Here is a tiny trained network, its code and every weight. The questions are about switching its units off for an input and a target symbol, where a switched-off unit gives its printed mean instead of its output.

import numpy as np


def w(rows, s, z=0):
    codes = np.array(rows[::2]) - 128.0
    scale = np.full(codes.shape[1], s)
    scale[-1] = z or s
    return codes * scale


def f(y):
    return y / 2 * (1 + np.tanh(0.7978845608 * (y + 0.044715 * y**3)))


def softmax(a):
    e = np.exp(a - a.max(-1, keepdims=True))
    return e / e.sum(-1, keepdims=True)


def log_softmax(a):
    a = a - a.max(-1, keepdims=True)
    return a - np.log(np.exp(a).sum(-1, keepdims=True))


def net(x, mask):
    ids = ['αβγδζηθλμξπστψω'.index(c) for c in x.split()]
    T = len(ids)
    res = E[ids] + P[:T]
    u = 0
    for l in range(2):
        q, k, v = (res @ M[l].T for M in (Q, K, V))
        z = softmax(np.where(np.tri(T) > 0, q @ k.T / 4**0.5, -1e9)) @ v
        res = res + np.where(mask[u], z, O[l][:, -1]) @ O[l][:, :-1]
        u += 1
        y = f(res @ A[l][:, :-1].T + A[l][:, -1])
        res = res + np.where(mask[u : u + 12], y, B[l][:, -1]) @ B[l][:, :-1]
        u += 12
    return log_softmax(res[-1] @ U[:, :-1].T + U[:, -1])


Q, K, V, O, A, B = {}, {}, {}, {}, {}, {}
E = w([
[165,142,180,211,126],'α',
[128,40,171,193,135],'β',
[135,96,108,140,125],'γ',
[2,152,216,33,207],'δ',
[156,141,152,174,133],'ζ',
[158,141,118,140,124],'η',
[127,87,49,98,110],'θ',
[184,215,108,127,121],'λ',
[195,221,185,184,141],'μ',
[176,188,124,153,119],'ξ',
[147,134,76,114,120],'π',
[117,33,127,159,121],'σ',
[152,102,203,223,136],'τ',
[138,97,143,168,131],'ψ',
[120,55,101,144,126],'ω',
],0.0095)
P = w([
[163,132,133,124,111],'0',
[133,118,192,95,148],'1',
[156,103,176,63,109],'2',
[159,145,56,161,150],'3',
[43,169,129,165,87],'4',
[136,98,210,67,89],'5',
[194,134,63,162,217],'6',
[53,160,83,201,165],'7',
[191,103,177,50,70],'8',
[217,119,50,184,254],'9',
[34,158,199,100,37],'10',
[215,103,176,64,127],'11',
],0.0084)
Q[0] = w([
[255,76,173,55,162],'L0H0',
[153,126,64,171,177],'L0H0',
[176,82,193,45,96],'L0H0',
[190,97,72,144,201],'L0H0',
],0.034)
K[0] = w([
[130,129,13,246,216],'L0H0',
[20,162,141,116,192],'L0H0',
[254,102,50,218,152],'L0H0',
[25,176,117,162,221],'L0H0',
],0.025)
V[0] = w([
[171,204,199,240,133],'L0H0',
[159,172,127,138,120],'L0H0',
[178,74,88,151,53],'L0H0',
[69,2,189,235,133],'L0H0',
],0.013)
O[0] = w([
[21,173,103,195,95,254],'L0H0',
[104,146,104,176,138,155],'L0H0',
[182,127,68,141,76,131],'L0H0',
[137,110,160,45,3,163],'L0H0',
],0.012,0.0043)
A[0] = w([
[163,87,112,130,94,116],'L0N0',
[70,148,112,129,173,2],'L0N1',
[175,195,177,154,120,122],'L0N2',
[56,182,157,1,201,130],'L0N3',
[196,124,85,136,138,103],'L0N4',
[104,120,174,140,86,71],'L0N5',
[66,148,141,132,61,131],'L0N6',
[155,109,127,105,176,2],'L0N7',
[162,101,81,199,137,80],'L0N8',
[133,170,83,94,149,229],'L0N9',
[100,46,69,129,131,189],'L0N10',
[104,103,206,132,162,70],'L0N11',
],0.0097,0.0055)
B[0] = w([
[136,182,189,78,133,174],'L0N0',
[212,175,181,28,167,189],'L0N1',
[47,97,191,63,108,163],'L0N2',
[98,146,50,63,206,161],'L0N3',
[181,112,162,120,168,148],'L0N4',
[142,178,50,103,144,155],'L0N5',
[154,249,106,96,119,253],'L0N6',
[90,189,134,60,93,128],'L0N7',
[144,171,178,122,208,167],'L0N8',
[120,98,175,206,150,170],'L0N9',
[98,160,200,131,121,164],'L0N10',
[114,127,102,95,28,141],'L0N11',
],0.014,0.0072)
Q[1] = w([
[50,38,7,61,197],'L1H0',
[106,116,119,93,135],'L1H0',
[140,104,109,181,70],'L1H0',
[174,176,135,130,160],'L1H0',
],0.013)
K[1] = w([
[207,219,252,226,61],'L1H0',
[133,159,176,141,117],'L1H0',
[166,114,89,131,142],'L1H0',
[119,103,132,122,135],'L1H0',
],0.014)
V[1] = w([
[70,189,253,93,116],'L1H0',
[87,79,17,16,210],'L1H0',
[113,110,34,38,166],'L1H0',
[20,109,80,1,228],'L1H0',
],0.0033)
O[1] = w([
[113,127,248,124,75,253],'L1H0',
[131,200,46,33,238,107],'L1H0',
[145,202,81,43,193,122],'L1H0',
[129,253,133,28,250,172],'L1H0',
],0.0029,0.0053)
A[1] = w([
[157,20,129,147,47,77],'L1N0',
[143,159,126,94,89,68],'L1N1',
[163,150,105,126,88,107],'L1N2',
[149,84,106,100,49,21],'L1N3',
[97,40,139,202,118,140],'L1N4',
[56,123,107,246,106,100],'L1N5',
[117,171,106,152,97,190],'L1N6',
[142,77,155,176,71,251],'L1N7',
[163,133,103,121,184,43],'L1N8',
[134,91,164,113,152,255],'L1N9',
[129,38,142,108,195,117],'L1N10',
[141,145,56,113,152,74],'L1N11',
],0.012,0.0068)
B[1] = w([
[49,130,120,109,254,182],'L1N0',
[131,129,140,171,138,236],'L1N1',
[83,130,114,154,140,189],'L1N2',
[139,162,228,160,79,169],'L1N3',
[87,109,90,190,81,166],'L1N4',
[53,95,222,101,135,162],'L1N5',
[129,87,87,80,122,252],'L1N6',
[226,62,108,85,93,225],'L1N7',
[102,97,98,124,85,178],'L1N8',
[98,152,67,155,164,216],'L1N9',
[171,169,150,157,97,182],'L1N10',
[147,114,169,168,121,183],'L1N11',
],0.023,0.011)
U = w([
[52,119,87,115,123,109],'α',
[116,163,143,168,52,79],'β',
[126,49,35,125,163,141],'γ',
[128,125,118,140,119,132],'δ',
[107,94,153,51,111,65],'ζ',
[99,73,143,173,106,99],'η',
[252,140,112,155,132,52],'θ',
[116,151,115,207,186,88],'λ',
[129,208,88,45,157,255],'μ',
[78,111,172,156,175,45],'ξ',
[147,118,95,225,107,175],'π',
[180,126,226,145,120,97],'σ',
[101,135,32,144,76,103],'τ',
[197,98,96,64,30,148],'ψ',
[174,86,180,77,217,67],'ω',
],0.0043,0.005)

Each question gives the input, a string of symbols that net reads in full, and the target symbol t.
The units are the heads (4 rows each of Q, K, V and O) and the neurons (one row each of A and B). Each row of codes is followed by its name. A weight is (code - 128) times the scale printed after its matrix; where a second scale follows, it is the last column's (O, A, B and U).
mask holds one flag per unit, layer by layer, with each layer's heads first. A switched-off unit (its flag False) gives its mean, the last column of its rows in O or B, instead of its output. The means were averaged over made-up inputs and are rounded, as every weight is.
A unit's drop is (log p(t) with every unit on - log p(t) with that unit switched off) / (log p(t) with every unit on - log p(t) with every unit switched off).
The circuit of an input: a set's keep is (log p(t) with only the set's units on - log p(t) with every unit switched off) / (log p(t) with every unit on - log p(t) with every unit switched off). Starting from the 12 units with the biggest drops (on a tie, the unit counted first), units are removed one at a time, each time the one whose removal leaves the highest keep (on an exact tie, the one counted first), for as long as the keep stays at least 0.8.
circuit, biggest first: the units of the circuit, biggest drop first
most important unit: the unit with the biggest drop
top k neurons: the k neurons with the biggest drops, biggest first
k most important neurons of layer l: the k neurons of layer l with the biggest drops, biggest first
input ω μ τ ζ σ μ σ μ, target μ: circuit, biggest first => [L0H0; L0N1; L0N6]
input θ μ γ η μ, target γ: most important unit => L0H0
input λ μ μ μ μ λ λ γ π, target λ: circuit, biggest first => [L0H0; L1N7]
input γ μ μ μ μ μ θ μ θ, target θ: circuit, biggest first => [L0H0; L0N6; L1N10; L0N4]
input μ γ μ, target μ: circuit, biggest first => [L0N1; L0H0; L0N6; L1N6]
input μ μ ω ω, target μ: circuit, biggest first => [L0H0; L0N1; L0N6]
input γ ψ π ζ μ β, target ζ: top 2 neurons => [L1N5; L0N1]
input θ ψ π ω θ β ζ γ ψ ζ γ, target ψ: circuit, biggest first => [L0H0; L1N9; L1N0]
input μ μ ω μ ψ, target ω: top 2 neurons => [L1N0; L0N6]
input μ π σ λ μ ζ π, target μ: top 3 neurons => [L0N1; L0N6; L1N7]
input μ μ η ω μ ψ γ ζ, target ψ: top 2 neurons => [L0N3; L1N7]
input γ γ θ, target γ: 2 most important neurons of layer 0 => [L0N6; L0N1]
input μ γ β ω μ α ψ θ, target α: 3 most important neurons of layer 1 => [L1N5; L1N6; L1N7]
input γ λ γ γ ψ ψ, target γ: top 3 neurons => [L0N6; L1N0; L1N7]
input ω μ μ ψ μ ψ γ μ, target ψ: most important unit => L0H0
input β γ ψ β ω μ α μ σ, target α: 2 most important neurons of layer 0 => [L0N6; L0N1]
input θ ω ψ μ θ τ ψ, target θ: 3 most important neurons of layer 0 => [L0N6; L0N3; L0N4]
input ω α ω γ, target α: top 4 neurons => [L0N6; L1N5; L0N1; L1N6]
input γ β ω, target γ: 3 most important neurons of layer 0 => [L0N6; L0N1; L0N3]
input ζ η γ μ σ μ μ ω μ σ ψ, target μ: most important unit => L0N1
input γ ω π ω μ μ λ γ λ μ μ, target λ: 2 most important neurons of layer 0 => [L0N1; L0N8]
input ω ζ μ σ, target ζ: top 3 neurons => [L1N5; L0N1; L0N3]
input ζ μ μ, target ζ: top 2 neurons => [L1N5; L0N1]
input α μ μ ψ ψ μ σ γ γ μ β, target γ: 3 most important neurons of layer 1 => [L1N0; L1N7; L1N4]
input μ ω π μ μ π ω γ ψ π, target γ: 4 most important neurons of layer 0 => [L0N6; L0N3; L0N1; L0N9]
input η η π ξ μ μ μ ξ γ π, target ξ: 2 most important neurons of layer 1 => [L1N5; L1N7]
input λ ψ μ α ω γ, target α: most important neuron of layer 0 => [L0N6]
input θ μ γ, target θ: 2 most important neurons of layer 0 => [L0N6; L0N3]
input β μ β μ λ μ ω γ μ, target ω: 3 most important neurons of layer 0 => [L0N6; L0N3; L0N10]
